Below are the code and all the weights of a small trained network. Each question names an input and a class and asks about switching units off, where a switched-off unit gives its printed mean instead of its output.

import numpy as np


def w(rows, s, z=0):
    codes = np.array(rows[::2]) - 128.0
    scale = np.full(codes.shape[1], s)
    scale[-1] = z or s
    return codes * scale


def f(y):
    return y / 2 * (1 + np.tanh(0.7978845608 * (y + 0.044715 * y**3)))


def log_softmax(a):
    a = a - a.max(-1, keepdims=True)
    return a - np.log(np.exp(a).sum(-1, keepdims=True))


def net(x, mask):
    res = np.array(x, float).reshape(1, 7) / 4 @ E
    y = f(res @ A[0][:, :-1].T + A[0][:, -1])
    res = res + np.where(mask, y, B[0][:, -1]) @ B[0][:, :-1]
    return log_softmax(res[-1] @ U[:, :-1].T + U[:, -1])


A, B = {}, {}
E = w([
[134,128,127],'x0',
[90,9,64],'x1',
[127,128,128],'x2',
[128,128,130],'x3',
[16,123,191],'x4',
[126,131,130],'x5',
[180,60,253],'x6',
],0.0052)
A[0] = w([
[102,137,164,45],'n0',
[160,65,195,133],'n1',
[111,156,72,38],'n2',
[145,163,146,29],'n3',
[137,120,124,175],'n4',
[75,153,114,42],'n5',
[116,57,95,51],'n6',
[91,191,73,90],'n7',
[160,111,202,47],'n8',
[121,133,103,53],'n9',
[120,37,98,54],'n10',
[121,190,140,33],'n11',
[163,95,130,1],'n12',
[139,174,124,23],'n13',
[114,152,108,184],'n14',
[156,216,169,73],'n15',
[118,53,93,71],'n16',
[144,196,163,49],'n17',
[140,94,106,39],'n18',
[117,53,88,74],'n19',
[141,29,67,98],'n20',
[154,88,172,71],'n21',
[121,72,99,78],'n22',
[220,118,85,66],'n23',
[219,111,89,46],'n24',
[117,163,73,37],'n25',
[109,143,88,105],'n26',
[4,141,201,67],'n27',
[195,183,134,68],'n28',
[111,160,63,55],'n29',
[185,80,202,60],'n30',
[156,146,149,23],'n31',
[145,221,172,73],'n32',
[134,136,143,16],'n33',
[185,65,193,11],'n34',
],0.011,0.0048)
B[0] = w([
[112,89,122,102],'n0',
[96,181,69,251],'n1',
[72,104,78,132],'n2',
[82,80,138,96],'n3',
[140,147,132,175],'n4',
[105,86,93,111],'n5',
[101,121,164,144],'n6',
[93,153,73,199],'n7',
[71,139,87,162],'n8',
[110,111,116,93],'n9',
[108,131,169,169],'n10',
[79,96,137,113],'n11',
[98,65,109,87],'n12',
[85,82,130,99],'n13',
[133,169,122,199],'n14',
[104,139,190,193],'n15',
[106,135,168,160],'n16',
[81,108,164,143],'n17',
[100,89,133,94],'n18',
[106,139,167,165],'n19',
[144,156,198,220],'n20',
[87,124,88,146],'n21',
[110,127,153,138],'n22',
[164,22,127,180],'n23',
[158,33,132,163],'n24',
[70,92,74,134],'n25',
[110,138,104,143],'n26',
[208,5,129,249],'n27',
[161,119,187,172],'n28',
[77,117,72,156],'n29',
[75,148,58,204],'n30',
[94,87,129,91],'n31',
[102,138,192,195],'n32',
[98,85,121,77],'n33',
[61,116,53,173],'n34',
],0.027,0.0029)
U = w([
[151,228,135,253],'0',
[44,207,253,80],'1',
[68,210,45,63],'2',
[210,84,113,71],'3',
[167,254,134,159],'4',
],0.0056,0.0077)

Each question gives the input, the list of numbers given to net, and the class t.
The units are the neurons (one row each of A and B). Each row of codes is followed by its name. A weight is (code - 128) times the scale printed after its matrix; where a second scale follows, it is the last column's (A, B and U).
mask holds one flag per neuron, in row order. A switched-off neuron (its flag False) gives its mean, the last column of its row in B, instead of its output. The means were averaged over made-up inputs and are rounded, as every weight is.
A unit's drop is (log p(t) with every unit on - log p(t) with that unit switched off) / (log p(t) with every unit on - log p(t) with every unit switched off).
The circuit of an input: a set's keep is (log p(t) with only the set's units on - log p(t) with every unit switched off) / (log p(t) with every unit on - log p(t) with every unit switched off). Starting from the 12 units with the biggest drops (on a tie, the unit counted first), units are removed one at a time, each time the one whose removal leaves the highest keep (on an exact tie, the one counted first), for as long as the keep stays at least 0.8.
units of the circuit, in order: the units of the circuit, biggest drop first
top k neurons: the k neurons with the biggest drops, biggest first
drop when u is switched off: that unit's drop, to one decimal
input [8,2,-1,0,-7,0,-6], class 3: units of the circuit, in order -> (n23)
input [1,-6,0,1,0,3,-6], class 1: units of the circuit, in order -> (n32 n15)
input [4,-4,-3,-5,-7,-3,1], class 3: units of the circuit, in order -> (n23 n24)
input [-5,-6,-3,-2,-6,-5,1], class 1: units of the circuit, in order -> (n15 n32)
input [7,-3,1,-2,-6,-4,1], class 3: units of the circuit, in order -> (n23 n24)
input [-2,7,-6,5,0,-4,5], class 1: top 2 neurons -> (n20 n10)
input [7,4,1,-1,-2,-7,6], class 2: units of the circuit, in order -> (n34 n1)
input [-1,-5,1,5,4,-2,6], class 2: top 3 neurons -> (n30 n8 n1)
input [8,3,-6,-6,8,6,7], class 3: top 2 neurons -> (n27 n7)
input [-4,8,-2,7,5,-4,6], class 1: top 2 neurons -> (n10 n20)
input [7,-2,1,5,6,8,-4], class 3: top 2 neurons -> (n27 n1)
input [-7,3,4,-3,-8,-8,0], class 3: drop when n23 is switched off -> 0.4
input [3,-2,-4,1,7,-6,6], class 3: drop when n27 is switched off -> 2.2
input [-2,4,-8,4,-8,6,0], class 3: units of the circuit, in order -> (n23)
input [-2,2,1,-2,8,6,-5], class 3: drop when n27 is switched off -> 0.7
